Below are the code and all the weights of a small trained network. Each question names an input and a class and asks about switching units off, where a switched-off unit gives its printed mean instead of its output.

import numpy as np


def w(rows, s, z=0):
    codes = np.array(rows[::2]) - 128.0
    scale = np.full(codes.shape[1], s)
    scale[-1] = z or s
    return codes * scale


def f(y):
    return np.maximum(y, 0)


def log_softmax(a):
    a = a - a.max(-1, keepdims=True)
    return a - np.log(np.exp(a).sum(-1, keepdims=True))


def net(x, mask):
    res = np.array(x, float).reshape(1, 7) / 4 @ E
    y = f(res @ A[0][:, :-1].T + A[0][:, -1])
    res = res + np.where(mask, y, B[0][:, -1]) @ B[0][:, :-1]
    return log_softmax(res[-1] @ U[:, :-1].T + U[:, -1])


A, B = {}, {}
E = w([
[130,131,131,127,126],'x0',
[205,199,185,64,86],'x1',
[101,88,75,53,161],'x2',
[123,129,131,121,125],'x3',
[254,5,224,146,212],'x4',
[117,125,121,112,132],'x5',
[161,5,103,141,17],'x6',
],0.0066)
A[0] = w([
[203,161,93,79,101,26],'neuron 1',
[114,112,215,123,166,117],'neuron 2',
[173,149,125,58,112,66],'neuron 3',
[147,158,118,251,87,246],'neuron 4',
[135,94,105,182,87,166],'neuron 5',
[161,94,110,79,41,129],'neuron 6',
[149,110,115,128,55,33],'neuron 7',
[162,77,147,116,111,160],'neuron 8',
[95,156,160,118,195,57],'neuron 9',
[78,209,82,116,68,24],'neuron 10',
[119,189,160,123,171,40],'neuron 11',
[155,208,122,148,165,73],'neuron 12',
[169,140,125,71,113,110],'neuron 13',
[137,143,175,152,87,188],'neuron 14',
[79,153,75,140,151,114],'neuron 15',
[193,186,137,64,70,33],'neuron 16',
[184,88,157,144,140,224],'neuron 17',
[127,110,115,71,121,253],'neuron 18',
[131,183,76,127,63,57],'neuron 19',
[129,95,164,93,23,28],'neuron 20',
[141,139,51,32,138,202],'neuron 21',
[118,146,123,106,160,86],'neuron 22',
[179,80,194,63,183,3],'neuron 23',
[131,97,101,32,142,201],'neuron 24',
],0.012,0.0038)
B[0] = w([
[154,102,36,90,134,158],'neuron 1',
[141,111,101,177,151,191],'neuron 2',
[151,118,70,105,90,165],'neuron 3',
[121,195,101,108,167,234],'neuron 4',
[99,140,124,15,159,197],'neuron 5',
[57,105,148,111,155,207],'neuron 6',
[81,62,203,105,129,166],'neuron 7',
[80,147,118,124,84,201],'neuron 8',
[110,42,166,43,48,185],'neuron 9',
[117,68,120,210,136,255],'neuron 10',
[100,54,161,93,127,194],'neuron 11',
[70,64,196,80,153,204],'neuron 12',
[155,161,71,95,150,165],'neuron 13',
[101,202,148,93,136,190],'neuron 14',
[177,86,105,139,151,210],'neuron 15',
[160,88,33,123,203,193],'neuron 16',
[106,180,94,175,125,236],'neuron 17',
[90,223,159,157,153,198],'neuron 18',
[148,108,127,253,77,207],'neuron 19',
[75,70,170,95,96,182],'neuron 20',
[125,162,165,186,121,218],'neuron 21',
[149,114,141,76,94,156],'neuron 22',
[129,87,141,250,167,214],'neuron 23',
[127,198,172,136,153,203],'neuron 24',
],0.0074,0.0077)
U = w([
[118,177,152,119,167,208],'0',
[201,64,143,214,104,45],'1',
[118,24,239,34,107,3],'2',
[191,107,26,77,188,197],'3',
[133,206,172,116,153,173],'4',
[176,155,202,126,98,225],'5',
[122,254,203,121,158,66],'6',
],0.0096,0.0047)

Each question gives the input, the list of numbers given to net, and the class t.
The units are the neurons (one row each of A and B). Each row of codes is followed by its name. A weight is (code - 128) times the scale printed after its matrix; where a second scale follows, it is the last column's (A, B and U).
mask holds one flag per neuron, in row order. A switched-off neuron (its flag False) gives its mean, the last column of its row in B, instead of its output. The means were averaged over made-up inputs and are rounded, as every weight is.
A unit's drop is (log p(t) with every unit on - log p(t) with that unit switched off) / (log p(t) with every unit on - log p(t) with every unit switched off).
The circuit of an input: a set's keep is (log p(t) with only the set's units on - log p(t) with every unit switched off) / (log p(t) with every unit on - log p(t) with every unit switched off). Starting from the 12 units with the biggest drops (on a tie, the unit counted first), units are removed one at a time, each time the one whose removal leaves the highest keep (on an exact tie, the one counted first), for as long as the keep stays at least 0.8.
units of the circuit, in order: the units of the circuit, biggest drop first
most important unit: the unit with the biggest drop
k most important neurons: the k neurons with the biggest drops, biggest first
input [-7,7,-4,5,-1,5,4], class 3: most important unit	neuron 16
input [7,7,1,-7,3,3,-2], class 3: units of the circuit, in order	(neuron 16; neuron 1)
input [5,-1,-6,0,5,-4,7], class 2: 3 most important neurons	(neuron 20; neuron 7; neuron 5)
input [-5,6,8,-3,-5,3,-8], class 2: units of the circuit, in order	(neuron 9; neuron 11)
input [-2,6,8,-5,2,-7,2], class 6: 2 most important neurons	(neuron 24; neuron 18)
input [6,3,7,6,-2,-6,5], class 6: units of the circuit, in order	(neuron 18; neuron 24)
input [-3,-7,-4,-3,-3,4,8], class 2: units of the circuit, in order	(neuron 7; neuron 5)
input [2,7,8,6,-8,4,3], class 1: units of the circuit, in order	(neuron 19; neuron 10)
input [4,1,3,-1,-1,1,8], class 2: 2 most important neurons	(neuron 20; neuron 7)
input [0,2,8,-8,-4,4,6], class 4: units of the circuit, in order	(neuron 18; neuron 24)
input [-5,-2,7,-2,-5,5,6], class 6: units of the circuit, in order	(neuron 18; neuron 24)
input [4,-3,-1,6,5,-1,-6], class 2: 2 most important neurons	(neuron 9; neuron 19)
input [-6,-7,-5,2,-6,-5,6], class 3: 2 most important neurons	(neuron 5; neuron 4)
input [2,-1,-6,-2,-2,-1,2], class 6: most important unit	neuron 4
input [5,-1,5,0,-2,6,8], class 2: 2 most important neurons	(neuron 20; neuron 7)
input [-7,-8,-2,1,-7,-7,-3], class 3: 2 most important neurons	(neuron 15; neuron 4)
input [-3,-4,5,-4,5,-8,2], class 0: 2 most important neurons	(neuron 10; neuron 19)
input [-3,0,3,-5,5,-2,-4], class 1: 3 most important neurons	(neuron 23; neuron 4; neuron 5)
input [-7,3,-3,4,-7,1,5], class 1: 2 most important neurons	(neuron 19; neuron 10)
input [-5,4,7,-7,8,-6,-3], class 1: units of the circuit, in order	(neuron 23)
